Where the symbols take the states:
zede: σ>keni, ε>nako
kepa: σ>tudi, ε>paka
bili: σ>gigi, ε>voso
keni: σ>deli, ε>lina
biti: σ>dida, ε>gigi
tudi: σ>lubi, ε>lina
dida: σ>tepo, ε>lanu
depe: σ>sezi, ε>bedi
metu: σ>vodu, ε>gumi
tutu: σ>pubo, ε>rara
fufe: σ>puzu, ε>muli
toso: σ>gaso, ε>voso
paka: σ>lina, ε>kubu
rebu: σ>pure, ε>nali
miro: σ>lemi, ε>zari
nali: σ>loge, ε>gumi
pure: σ>noga, ε>muli
davo: σ>pela, ε>lubi
puzu: σ>muli, ε>miro
lemi: σ>metu, ε>metu
bula: σ>lusi, ε>goro
zako: σ>zufa, ε>deli
rivu: σ>fufe, ε>ruko
gule: σ>pela, ε>nibo
nako: σ>ruko, ε>noga
tepo: σ>bili, ε>ledi
voko: σ>ruko, ε>moge
goro: σ>voko, ε>gule
veze: σ>bula, ε>pubo
neto: σ>toso, ε>riba
peri: σ>ruko, ε>vodu
riba: σ>rivu, ε>muli
difo: σ>biti, ε>bili
lusi: σ>tutu, ε>voko
pela: σ>kepa, ε>tiza
gofo: σ>luva, ε>noga
nibo: σ>meki, ε>biti
gaso: σ>bedi, ε>gofo
gumi: σ>veze, ε>lusi
lenu: σ>depe, ε>gaso
zetu: σ>sive, ε>peri
zufa: σ>zede, ε>fofi
ledi: σ>voso, ε>pela
sive: σ>miro, ε>ruko
gigi: σ>lanu, ε>pafe
loge: σ>rara, ε>lusi
beme: σ>zako, ε>keni
rara: σ>tutu, ε>loge
sezi: σ>toso, ε>zede
bedi: σ>dosi, ε>luva
lubi: σ>tiza, ε>kubu
vodu: σ>nibo, ε>loge
tizo: σ>tuti, ε>pafe
pubo: σ>ziru, ε>ziru
noga: σ>riba, ε>puzu
fono: σ>loge, ε>lemi
ziru: σ>voso, ε>tuti
lina: σ>kubu, ε>sezi
kubu: σ>davo, ε>toso
muli: σ>zetu, ε>keni
meki: σ>beda, ε>lusi
beda: σ>difo, ε>tepo
moge: σ>gigi, ε>voso
luva: σ>beme, ε>pafe
tuti: σ>nibo, ε>difo
deli: σ>tiza, ε>rebu
zari: σ>metu, ε>fono
lanu: σ>kepa, ε>sezi
pafe: σ>davo, ε>tudi
dosi: σ>butu, ε>sezi
voso: σ>pafe, ε>kepa
ruko: σ>pure, ε>nali
veki: σ>fono, ε>veze
fofi: σ>nako, ε>pure
tiza: σ>paka, ε>lenu
butu: σ>gofo, ε>zako

The rows follow the links: the fewer symbols apart two states are, the more alike their rows tend to be.

Some states and rows for them; each showing differs a little:
meki: 419	441	182	160	418	-10	275	-19	36	-233	-190	344	110	-303	-5	65	130	6	586	128	770	-131	-183	-815	377	-306	-298	77	250	-241	255	-168	653	-179	-456	682	-423	-112	-604	96	-404	168	161	-178	-133	252
goro: 74	79	40	516	144	186	733	459	-438	-266	-195	107	-64	-240	60	247	-41	428	457	-263	266	-171	-217	-621	305	-725	-38	61	158	98	121	-448	510	85	-85	-16	-787	145	1	143	-373	860	148	-10	-238	-173
zufa: 157	110	241	-136	-44	-19	-10	59	-216	-182	233	428	-559	-77	-493	234	596	55	-208	130	-102	-225	245	220	-416	-411	-322	331	534	-74	-190	8	-495	-390	-38	112	1296	68	-450	-184	654	253	266	171	-131	136
rivu: -297	203	-205	148	498	-165	-275	-274	362	231	-448	-67	-326	-109	280	41	-568	-128	97	-130	61	-113	-637	243	-3	-227	218	-149	-280	275	-306	-146	361	449	616	-558	-465	274	-118	108	-33	-117	-983	585	-157	279
riba: -425	101	-139	85	380	-143	-312	-276	452	256	-328	-233	-329	7	268	-23	-535	-344	-34	-103	-16	32	-718	266	53	-77	270	-115	-356	220	-399	-14	279	546	564	-599	-403	154	-73	141	-31	-265	-916	632	-151	223
miro: -66	222	-880	-84	-198	-307	-6	-1178	37	-166	-274	162	464	-107	476	-158	-562	93	-382	230	-170	27	606	333	147	407	128	-159	30	230	10	-326	-35	-42	235	103	-131	-264	-337	-97	75	-800	-8	-134	-76	-140
peri: -26	500	-532	227	379	-228	316	-737	-147	-150	-505	414	-171	-420	478	129	-521	241	237	-80	47	-262	0	28	222	-525	0	50	118	313	-105	-645	512	126	426	-297	-469	77	-589	49	-48	26	-443	358	-403	82
loge: -78	-255	-310	453	-193	50	509	164	-94	-76	-28	17	459	-52	491	416	814	498	-4	-377	-30	96	862	-77	308	38	-500	-330	-368	903	123	446	383	-172	336	227	-87	33	-236	57	-101	163	67	-321	-45	-317
tiza: 146	-218	306	-101	-471	271	90	792	-547	-88	168	-174	-170	115	-335	32	-411	491	35	-208	-584	-109	111	296	-274	-92	266	53	3	-364	292	-212	-603	-123	87	-404	-192	402	901	-33	194	735	388	-329	-103	-491
biti: 427	593	266	-317	434	-141	-374	-327	426	-234	-216	425	9	-111	-290	-282	-184	-461	369	419	613	-58	-300	-428	19	87	-153	162	287	-709	272	-98	373	-198	-649	619	-99	-156	-490	-39	-160	-373	81	-126	58	523
veki: 30	-311	-566	238	-440	-35	335	-245	-96	-98	22	-134	740	96	514	103	465	452	-319	-180	-87	154	982	25	386	459	-321	-380	-281	649	138	351	14	-233	193	334	-11	-200	-112	-22	-51	-291	339	-523	152	-366
zede: 135	42	262	-148	-6	1	-24	73	-299	-139	300	469	-630	-20	-456	217	420	33	-198	175	-227	-170	147	312	-466	-464	-184	347	448	-108	-224	-106	-531	-303	-36	-100	1290	36	-286	-188	699	252	289	315	-46	160
gigi: 410	504	496	-409	395	-25	-590	-33	455	-35	-110	189	9	-59	-406	-438	-363	-518	414	461	412	-4	-388	-237	18	210	-52	122	156	-891	359	-10	175	-86	-605	487	-163	-81	-154	30	-145	-457	7	-334	24	427
beme: 31	-157	100	-201	-207	24	58	95	-206	-10	575	148	-304	203	-441	121	538	-59	-429	103	-127	-57	94	127	-400	-104	-74	360	444	-134	-300	-12	-688	-335	-249	6	1378	-118	-23	-195	498	102	556	252	207	0
lubi: 199	-165	373	-146	-448	219	-256	650	-233	-38	-8	-151	-173	105	-165	-105	-424	437	81	-94	-568	-42	163	405	-279	46	223	-57	-281	-373	331	49	-562	-12	344	-505	-306	560	886	-90	104	422	13	-471	-93	-239
kubu: 90	-186	339	-160	-404	235	-304	684	-186	-2	19	-316	-147	253	-218	-129	-409	383	39	-102	-625	-17	97	572	-395	114	306	-60	-360	-312	312	114	-596	117	305	-513	-377	498	1017	7	157	440	39	-486	-44	-344
pubo: -254	-504	115	181	3	-30	-381	482	607	231	-22	-284	147	152	290	204	942	-50	-22	-266	10	309	220	203	76	491	-380	-365	-604	513	-52	969	157	69	212	57	84	34	38	59	-189	-207	-359	-270	245	86
ledi: 458	521	606	-434	191	71	-604	295	279	-141	-147	201	-34	-85	-414	-372	-549	-171	515	334	262	-86	-288	-171	-140	174	2	-7	-34	-998	552	-43	45	-150	-418	243	-466	189	185	-59	-148	-76	-76	-535	-13	340
gumi: -43	-177	-493	437	-386	7	668	-20	-375	-264	-70	208	395	-149	546	332	579	620	31	-378	-1	-45	825	-249	355	-92	-305	-257	-101	761	151	17	305	-214	212	281	-155	-76	-281	-43	-207	214	370	-332	-129	-282

Each walk starts at a row. The symbols on each line, taken left to right, move it on to the next state.
Each answer is a row, close to the row of the state it stands for.
new walk
387	514	475	-386	442	-129	-601	-119	550	-26	-142	227	-45	-22	-313	-379	-203	-551	417	453	490	-36	-334	-233	23	256	-141	78	203	-771	308	189	269	-101	-622	580	-120	-148	-397	72	-87	-515	-68	-215	72	519
σ σ σ: 312	77	542	-377	-256	211	-535	663	-78	-95	-36	-82	-144	82	-391	-256	-487	240	293	89	-373	-66	94	320	-355	86	136	-38	-368	-705	577	86	-393	-49	36	-272	-352	525	885	48	79	340	24	-635	-48	-108
ε σ σ σ: 207	-121	512	-259	-330	246	-370	646	-208	-86	-43	-174	-200	108	-314	-173	-464	361	153	-14	-569	-79	188	506	-329	84	254	-54	-279	-321	505	54	-478	-63	264	-337	-403	538	995	-60	124	523	26	-567	-155	-291
new walk
-103	-437	-256	451	-204	105	335	383	40	78	-67	-140	465	-39	544	313	883	442	76	-413	-14	188	608	-201	325	229	-478	-466	-476	765	106	609	361	-48	224	144	-191	-6	-19	119	-216	244	44	-394	136	-266
ε σ σ σ: 236	-115	586	-487	-114	51	-800	530	383	180	74	-347	-101	267	-416	-367	-221	-320	100	247	-243	153	-124	402	-282	622	119	-85	-244	-656	327	550	-398	10	-245	14	-104	181	679	-32	58	-213	-46	-534	130	109
σ ε σ σ: 177	-150	412	-197	-363	263	-280	701	-398	-49	104	-182	-133	139	-249	-140	-438	462	48	-72	-604	-77	243	485	-360	34	206	17	-325	-334	338	-12	-618	-75	235	-432	-190	548	942	-18	253	489	170	-466	-53	-284
new walk
-329	253	-371	-47	295	-277	-375	-784	374	148	-385	21	-194	-75	385	-55	-618	-226	-121	47	-56	-12	-317	452	62	58	218	-158	-261	244	-410	-159	167	338	554	-467	-186	68	-346	44	134	-550	-872	524	-114	264
σ σ σ ε: -61	416	-163	273	480	-159	216	-411	-116	-151	-373	373	-505	-383	250	318	-359	262	306	-177	132	-321	-208	29	13	-767	-77	94	45	354	-214	-506	441	147	566	-387	-175	319	-568	50	57	392	-633	465	-388	210
ε ε ε ε: 63	214	139	520	280	81	684	328	-360	-134	-273	141	-97	-320	56	224	-27	362	550	-340	304	-236	-191	-565	273	-722	-93	29	62	147	153	-341	636	106	61	40	-794	176	-172	172	-237	855	-5	169	-241	-81
new walk
50	-99	-732	6	-463	-98	175	-655	-97	-192	49	82	697	31	484	57	92	332	-479	35	-130	168	993	134	305	486	-153	-322	21	519	148	-17	-130	-303	33	381	50	-262	-240	-79	-44	-506	491	-485	-35	-381
ε ε σ σ: 464	618	177	25	426	-48	198	-181	46	-284	-252	414	120	-254	-74	-66	-61	-92	517	220	670	-70	-113	-701	327	-226	-291	120	360	-446	364	-182	666	-108	-487	622	-558	-118	-557	60	-270	38	138	-229	-103	336
ε ε σ: 447	324	497	-508	139	-1	-519	13	184	-32	-43	85	-25	37	-509	-493	-509	-421	247	508	281	-50	-385	-199	-160	263	220	200	297	-1088	382	-166	-136	-118	-743	432	-138	-101	193	-94	-85	-332	287	-268	195	250
new walk
-69	534	-657	25	222	-254	13	-1039	15	-149	-473	268	32	-249	469	-3	-844	98	-2	64	-19	-168	50	176	200	-234	139	-39	2	282	-119	-523	236	137	504	-325	-369	47	-502	4	116	-286	-498	332	-357	74
ε ε σ ε: -5	-138	-63	634	35	122	667	439	-281	-84	-151	26	173	-219	315	337	653	545	376	-512	291	-14	210	-552	430	-409	-368	-217	-117	608	144	176	658	-4	79	170	-603	60	-160	116	-279	672	103	-153	-88	-167
σ ε: -253	-437	-66	419	-95	47	144	532	158	125	32	-216	258	30	389	321	1031	371	-26	-453	-6	183	439	9	260	194	-457	-397	-584	817	-46	752	343	-41	292	77	39	112	-8	108	-80	171	-192	-241	117	-172
new walk
-374	239	-214	52	506	-227	-383	-574	451	247	-352	4	-243	-63	331	-82	-570	-244	-31	20	-54	-106	-479	432	28	-77	237	-79	-403	205	-421	-86	330	447	606	-536	-313	148	-251	77	83	-404	-972	606	-151	263
ε σ: -138	502	-486	55	321	-286	-18	-817	82	-84	-550	200	-237	-251	421	58	-734	54	68	-36	25	-208	-226	290	96	-365	90	-23	-40	242	-249	-459	318	255	527	-377	-471	175	-493	114	52	-192	-722	492	-350	204
σ ε ε: 60	66	-237	511	-39	0	519	70	-401	-270	-152	321	-94	-363	369	612	459	703	147	-419	60	-252	584	-81	143	-500	-522	-162	109	707	-94	-43	146	-286	486	10	97	255	-507	-59	244	630	-65	-66	-331	-135
new walk
449	499	306	-350	359	-109	-452	-281	298	-165	-133	325	4	-115	-435	-265	-336	-545	382	471	503	-109	-254	-273	39	61	-105	213	373	-823	292	-94	157	-143	-645	569	-38	-196	-414	-42	-177	-394	142	-233	21	475
ε σ σ ε: 133	-270	451	-280	-390	284	-286	607	-362	10	236	-111	-174	174	-407	-137	-213	308	-47	-32	-599	-138	195	630	-439	113	218	-7	-196	-315	253	38	-725	-156	272	-418	138	443	876	-90	397	450	133	-332	-1	-298
σ ε: -370	-577	106	-114	-115	86	-121	367	153	403	167	-743	113	351	55	-401	-343	-346	-257	-145	-253	272	-631	8	-32	312	693	-70	-404	-199	-89	56	-153	505	-58	-449	-460	-70	918	142	-366	-94	-132	207	363	-200
